Below are the code and all the weights of a small trained network. Each question names an input and a class and asks about switching units off, where a switched-off unit gives its printed mean instead of its output.

import numpy as np


def w(rows, s, z=0):
    codes = np.array(rows[::2]) - 128.0
    scale = np.full(codes.shape[1], s)
    scale[-1] = z or s
    return codes * scale


def norm(h):
    return h / np.sqrt((h * h).mean(-1, keepdims=True) + 1e-5)


def f(y):
    return y / 2 * (1 + np.tanh(0.7978845608 * (y + 0.044715 * y**3)))


def log_softmax(a):
    a = a - a.max(-1, keepdims=True)
    return a - np.log(np.exp(a).sum(-1, keepdims=True))


def net(x, mask):
    res = np.array(x, float).reshape(1, 7) / 4 @ E
    u = 0
    for l in range(3):
        y = f(norm(res) @ A[l][:, :-1].T + A[l][:, -1])
        res = res + np.where(mask[u : u + 3], y, B[l][:, -1]) @ B[l][:, :-1]
        u += 3
    return log_softmax(norm(res)[-1] @ U[:, :-1].T + U[:, -1])


A, B = {}, {}
E = w([
[199,153,75,21,166,133,201,105,63,174,107,198],'x0',
[159,2,160,160,220,158,79,196,200,119,173,166],'x1',
[157,108,199,107,149,105,167,73,152,104,121,78],'x2',
[213,83,105,166,47,80,145,107,196,174,86,97],'x3',
[59,111,141,33,146,123,59,145,171,174,190,151],'x4',
[120,194,176,181,184,14,158,131,109,47,111,96],'x5',
[96,35,166,133,179,118,109,140,148,167,35,64],'x6',
],0.0071)
A[0] = w([
[143,127,107,160,178,110,152,138,105,99,143,183,95],'0.n1',
[82,90,150,142,132,148,91,204,147,97,130,124,4],'0.n2',
[251,115,140,119,199,161,207,116,112,92,126,132,183],'0.n3',
],0.014,0.0026)
B[0] = w([
[171,96,174,57,142,101,70,131,152,97,113,86,197],'0.n1',
[103,255,134,109,197,139,74,17,187,187,200,174,224],'0.n2',
[149,88,222,121,79,84,27,196,81,125,65,94,255],'0.n3',
],0.01,0.0078)
A[1] = w([
[151,168,120,251,107,109,126,74,199,86,104,1,231],'1.n1',
[122,154,96,39,87,193,171,122,79,60,162,129,138],'1.n2',
[169,26,121,61,114,243,76,227,169,158,187,178,244],'1.n3',
],0.0097,0.0011)
B[1] = w([
[141,87,181,100,84,88,113,117,126,100,74,175,248],'1.n1',
[93,95,155,96,103,132,163,178,133,94,131,247,178],'1.n2',
[196,103,212,163,119,96,108,200,107,122,94,84,255],'1.n3',
],0.013,0.0076)
A[2] = w([
[195,14,160,89,87,145,205,28,222,215,97,57,255],'2.n1',
[68,135,82,116,235,208,44,229,129,163,190,91,184],'2.n2',
[251,134,44,114,27,123,223,140,128,161,106,169,76],'2.n3',
],0.013,0.00097)
B[2] = w([
[153,109,190,108,92,51,97,164,90,87,114,156,254],'2.n1',
[173,107,39,194,187,96,89,156,61,168,149,126,233],'2.n2',
[108,117,133,191,89,178,194,121,182,160,128,5,215],'2.n3',
],0.014,0.0068)
U = w([
[124,154,56,145,246,135,48,97,137,174,183,95,88],'0',
[197,64,210,126,59,26,85,172,97,86,44,65,244],'1',
[91,99,93,124,20,181,254,125,170,172,92,66,4],'2',
[38,156,166,39,144,125,133,55,206,100,137,205,64],'3',
],0.0074,0.0023)

Each question gives the input, the list of numbers given to net, and the class t.
The units are the neurons (one row each of A and B). Each row of codes is followed by its name. A weight is (code - 128) times the scale printed after its matrix; where a second scale follows, it is the last column's (A, B and U).
mask holds one flag per neuron, layer by layer. A switched-off neuron (its flag False) gives its mean, the last column of its row in B, instead of its output. The means were averaged over made-up inputs and are rounded, as every weight is.
A unit's drop is (log p(t) with every unit on - log p(t) with that unit switched off) / (log p(t) with every unit on - log p(t) with every unit switched off).
The circuit of an input: a set's keep is (log p(t) with only the set's units on - log p(t) with every unit switched off) / (log p(t) with every unit on - log p(t) with every unit switched off). Starting from all 9 units, units are removed one at a time, each time the one whose removal leaves the highest keep (on an exact tie, the one counted first), for as long as the keep stays at least 0.8.
units of the circuit, in order: the units of the circuit, biggest drop first
top k neurons: the k neurons with the biggest drops, biggest first
k most important neurons of layer l: the k neurons of layer l with the biggest drops, biggest first
drop when u is switched off: that unit's drop, to one decimal
input [-1,3,-6,-2,5,-2,2], class 0: units of the circuit, in order : (0.n2)
input [-4,1,4,-4,1,8,8], class 3: units of the circuit, in order : (0.n2, 1.n3, 0.n3)
input [2,-7,-5,-8,4,7,4], class 3: units of the circuit, in order : (0.n3, 1.n3)
input [3,-6,-5,-1,7,-5,-6], class 2: units of the circuit, in order : (2.n3, 0.n3)
input [-3,-7,-3,6,-5,2,-6], class 2: units of the circuit, in order : (2.n3, 0.n3)
input [0,-1,-7,-5,-7,0,5], class 0: 2 most important neurons of layer 1 : (1.n1, 1.n3)
input [3,-1,7,-3,8,5,-5], class 3: units of the circuit, in order : (1.n3, 2.n1)
input [-8,7,-2,1,8,4,8], class 0: top 2 neurons : (0.n2, 2.n2)
input [-4,6,2,3,1,1,7], class 3: units of the circuit, in order : (0.n2, 0.n3)
input [-8,-7,-6,-6,5,7,-4], class 3: top 2 neurons : (0.n3, 1.n3)
input [-6,5,2,1,8,-8,8], class 0: top 3 neurons : (0.n2, 2.n2, 1.n1)
input [-1,-7,-2,-6,-1,-4,3], class 2: top 2 neurons : (0.n2, 1.n2)
input [-1,-8,2,6,3,1,-5], class 2: top 2 neurons : (2.n3, 0.n3)
input [8,-4,-7,6,7,-5,0], class 2: units of the circuit, in order : (2.n3)
input [-5,8,5,1,3,8,-1], class 3: 2 most important neurons of layer 1 : (1.n1, 1.n3)
input [8,-6,-6,5,1,6,8], class 2: 2 most important neurons of layer 1 : (1.n3, 1.n1)
input [-2,2,-5,7,6,5,0], class 3: top 2 neurons : (0.n2, 2.n2)
input [-7,6,8,-8,1,8,-3], class 0: drop when 2.n2 is switched off : 0.1
input [-5,7,-7,0,-6,-5,1], class 0: drop when 0.n2 is switched off : 1.1
input [-4,-7,-6,-3,3,4,-4], class 3: drop when 2.n1 is switched off : 0.1
input [-8,-7,-6,-5,-1,-5,-2], class 3: most important neuron of layer 0 : (0.n3)
